Here is a tiny trained network, its code and every weight. The questions are about switching its units off for an input and a class, where a switched-off unit gives its printed mean instead of its output.

import numpy as np


def w(rows, s, z=0):
    codes = np.array(rows[::2]) - 128.0
    scale = np.full(codes.shape[1], s)
    scale[-1] = z or s
    return codes * scale


def norm(h):
    return h / np.sqrt((h * h).mean(-1, keepdims=True) + 1e-5)


def f(y):
    return np.maximum(y, 0)


def log_softmax(a):
    a = a - a.max(-1, keepdims=True)
    return a - np.log(np.exp(a).sum(-1, keepdims=True))


def net(x, mask):
    res = np.array(x, float).reshape(1, 7) / 4 @ E
    u = 0
    for l in range(3):
        y = f(norm(res) @ A[l][:, :-1].T + A[l][:, -1])
        res = res + np.where(mask[u : u + 12], y, B[l][:, -1]) @ B[l][:, :-1]
        u += 12
    return log_softmax(norm(res)[-1] @ U[:, :-1].T + U[:, -1])


A, B = {}, {}
E = w([
[254,173,226],'x0',
[128,129,127],'x1',
[127,127,129],'x2',
[171,9,118],'x3',
[127,128,128],'x4',
[90,119,222],'x5',
[128,127,126],'x6',
],0.0075)
A[0] = w([
[248,161,180,155],'L0N1',
[219,153,122,74],'L0N2',
[96,90,175,76],'L0N3',
[179,101,127,39],'L0N4',
[198,85,128,2],'L0N5',
[135,126,156,80],'L0N6',
[186,145,151,139],'L0N7',
[136,124,123,77],'L0N8',
[163,14,141,172],'L0N9',
[116,82,170,93],'L0N10',
[223,151,69,138],'L0N11',
[191,113,55,109],'L0N12',
],0.014,0.0053)
B[0] = w([
[215,131,112,254],'L0N1',
[125,121,64,180],'L0N2',
[51,133,129,153],'L0N3',
[162,68,76,146],'L0N4',
[151,74,80,154],'L0N5',
[146,137,156,138],'L0N6',
[155,136,113,187],'L0N7',
[122,149,117,128],'L0N8',
[106,6,135,227],'L0N9',
[131,121,123,156],'L0N10',
[59,122,77,196],'L0N11',
[132,124,136,177],'L0N12',
],0.012,0.0086)
A[1] = w([
[195,121,202,146],'L1N1',
[145,107,252,55],'L1N2',
[200,131,52,131],'L1N3',
[156,162,159,12],'L1N4',
[225,180,109,167],'L1N5',
[1,146,106,180],'L1N6',
[164,176,152,21],'L1N7',
[216,218,125,58],'L1N8',
[208,124,124,56],'L1N9',
[172,224,46,81],'L1N10',
[155,90,110,62],'L1N11',
[150,155,170,2],'L1N12',
],0.011,0.0041)
B[1] = w([
[167,152,167,179],'L1N1',
[173,215,31,148],'L1N2',
[45,154,157,222],'L1N3',
[215,162,109,135],'L1N4',
[1,152,6,222],'L1N5',
[151,134,233,255],'L1N6',
[157,143,88,142],'L1N7',
[41,175,51,190],'L1N8',
[17,110,155,176],'L1N9',
[6,61,56,204],'L1N10',
[167,129,158,160],'L1N11',
[215,161,64,133],'L1N12',
],0.0064,0.0065)
A[2] = w([
[60,131,85,31],'L2N1',
[136,84,25,42],'L2N2',
[91,153,87,4],'L2N3',
[172,196,80,69],'L2N4',
[228,74,123,120],'L2N5',
[32,161,138,126],'L2N6',
[129,113,68,78],'L2N7',
[91,183,23,125],'L2N8',
[254,61,104,155],'L2N9',
[165,232,116,252],'L2N10',
[184,88,103,68],'L2N11',
[182,14,92,101],'L2N12',
],0.014,0.0039)
B[2] = w([
[179,158,136,185],'L2N1',
[76,170,152,222],'L2N2',
[170,135,129,160],'L2N3',
[109,52,95,165],'L2N4',
[157,242,139,191],'L2N5',
[200,116,152,221],'L2N6',
[111,136,140,177],'L2N7',
[189,88,177,246],'L2N8',
[174,223,178,220],'L2N9',
[114,9,117,193],'L2N10',
[130,180,120,168],'L2N11',
[71,218,107,255],'L2N12',
],0.011,0.0084)
U = w([
[236,109,162,169],'0',
[130,99,212,200],'1',
[45,158,103,173],'2',
[48,44,148,3],'3',
[149,110,5,86],'4',
[199,53,71,169],'5',
[156,204,51,100],'6',
[176,214,150,100],'7',
],0.027,0.0029)

Each question gives the input, the list of numbers given to net, and the class t.
The units are the neurons (one row each of A and B). Each row of codes is followed by its name. A weight is (code - 128) times the scale printed after its matrix; where a second scale follows, it is the last column's (A, B and U).
mask holds one flag per neuron, layer by layer. A switched-off neuron (its flag False) gives its mean, the last column of its row in B, instead of its output. The means were averaged over made-up inputs and are rounded, as every weight is.
A unit's drop is (log p(t) with every unit on - log p(t) with that unit switched off) / (log p(t) with every unit on - log p(t) with every unit switched off).
The circuit of an input: a set's keep is (log p(t) with only the set's units on - log p(t) with every unit switched off) / (log p(t) with every unit on - log p(t) with every unit switched off). Starting from the 12 units with the biggest drops (on a tie, the unit counted first), units are removed one at a time, each time the one whose removal leaves the highest keep (on an exact tie, the one counted first), for as long as the keep stays at least 0.8.
units of the circuit, in order: the units of the circuit, biggest drop first
top k neurons: the k neurons with the biggest drops, biggest first
top k neurons in layer l: the k neurons of layer l with the biggest drops, biggest first
drop when u is switched off: that unit's drop, to one decimal
input [0,-8,-7,2,-4,1,4], class 3: units of the circuit, in order -> (L0N9)
input [0,-3,-3,1,1,-8,0], class 2: top 3 neurons in layer 2 -> (L2N2 L2N9 L2N10)
input [-4,2,2,2,-7,1,1], class 3: top 2 neurons -> (L0N1 L0N7)
input [0,-8,8,8,6,3,0], class 3: top 4 neurons -> (L0N9 L0N1 L0N3 L2N8)
input [-3,1,2,-3,1,-1,-7], class 0: top 2 neurons -> (L0N1 L2N6)
input [1,-3,-2,8,1,6,2], class 7: top 2 neurons -> (L2N9 L2N5)
input [0,8,1,7,4,0,2], class 2: top 2 neurons -> (L2N12 L2N8)
input [-3,2,4,0,-4,-1,0], class 0: top 3 neurons -> (L0N9 L2N12 L2N2)
input [-1,0,-5,-2,3,-1,6], class 0: top 2 neurons -> (L0N1 L0N9)
input [-6,-3,-1,-8,6,2,-5], class 1: top 2 neurons -> (L0N1 L1N6)
input [-3,-5,6,0,-7,-2,-3], class 0: top 2 neurons -> (L0N9 L2N12)
input [-1,-6,3,0,7,-7,0], class 0: top 4 neurons -> (L0N9 L0N1 L2N12 L2N8)
input [1,-3,0,7,-7,-3,-5], class 6: top 3 neurons -> (L2N12 L2N9 L2N5)
input [1,2,7,6,6,3,3], class 7: units of the circuit, in order -> (L2N12)
input [-5,-2,-4,8,6,-5,6], class 2: top 2 neurons -> (L2N12 L0N1)
input [8,6,-5,0,3,-8,2], class 4: top 2 neurons in layer 0 -> (L0N9 L0N11)
input [1,1,2,0,5,2,4], class 5: top 3 neurons in layer 0 -> (L0N9 L0N11 L0N2)
input [-3,-5,-3,8,-8,0,5], class 2: top 2 neurons -> (L2N12 L2N8)
input [-7,7,7,6,8,-3,-6], class 2: top 2 neurons -> (L2N12 L0N1)
input [-1,4,-4,5,-7,1,1], class 3: units of the circuit, in order -> (L0N1)
input [2,7,4,6,6,2,-5], class 7: drop when L2N9 is switched off -> 0.3
input [1,4,4,-7,3,1,4], class 5: drop when L1N6 is switched off -> 0.0
input [-1,-2,-4,-2,7,3,8], class 1: drop when L0N1 is switched off -> 1.2
input [-4,6,3,-8,-7,-2,-2], class 0: drop when L0N9 is switched off -> 0.1
input [4,-7,-8,1,-5,0,4], class 6: top 2 neurons in layer 1 -> (L1N5 L1N6)
